W =
 -71.696    79.649   -59.814   -26.681   -20.289   -42.058  -179.888    41.809   -39.996  -102.718
  55.603    -4.126    86.348    78.429   133.515    70.452   251.069    -9.771   110.630   145.016
  81.889   108.534    91.402    86.074    61.382    66.039    21.620    83.326    59.011    27.756
 -74.745    25.242   -59.862    10.372   -94.378   -15.828  -179.629    19.386   -49.982   -64.664
  -0.053   -43.075    87.729   -43.626   127.034    -2.336   178.732   -44.937    79.476    46.489
 -20.214   -15.155  -120.324    17.769  -162.633    -5.409  -134.820     5.175   -93.671   -36.793
  46.567    14.102   116.866   -17.132   151.538    15.330   156.094    -8.694    82.888    40.654
-116.688   -76.409   -45.067     3.027  -182.518    -0.319   -68.106  -107.016   -22.647     8.800
  27.537   -12.543   121.706    22.347   152.970    27.250   162.143    -2.386    94.634    91.615
 -39.623    36.594   -44.498    28.291  -142.544     0.239  -207.443    35.594   -55.022   -57.616
Rows and columns are numbered from 0.
Which number is the entry at row 1, column 0?
A: 55.603
The top-left entry is -71.696
Which number is the entry directly above -5.409?
A: -2.336
The entry at row 2, column 0 is 81.889
Which number is the entry in the bottom-right corner?
A: -57.616
The entry just left of the smallest entry is 0.239
The entry directly below 78.429 is 86.074
The entry in row 1 and column 2 -> 86.348
The entry directly below 46.489 -> -36.793
The entry just right of -2.386 is 94.634
Which number is the top-right entry?
A: -102.718
The entry just left of 251.069 is 70.452
The entry in row 1 and column 1: -4.126
Which number is the minimum?
A: -207.443
Which number is the top entry of the column that holds the largest entry?
A: -179.888
Which number is the entry directly below -59.862?
A: 87.729
Which number is the entry just right of 86.074?
A: 61.382
The entry just right of -116.688 is -76.409
The entry at row 0, column 2: -59.814
The entry directly below -179.629 -> 178.732
The entry just right of the largest entry is -9.771
The entry in the bottom-left corner is -39.623
Which number is the entry in row 2 and column 2?
A: 91.402
Which number is the entry just left of -102.718?
A: -39.996
The entry directly above -2.336 is -15.828
Which number is the entry just left of -55.022?
A: 35.594
The entry just right of 156.094 is -8.694
The entry in row 0 and column 1 is 79.649
The entry directly above 28.291 -> 22.347
Which number is the entry directly above 46.489?
A: -64.664
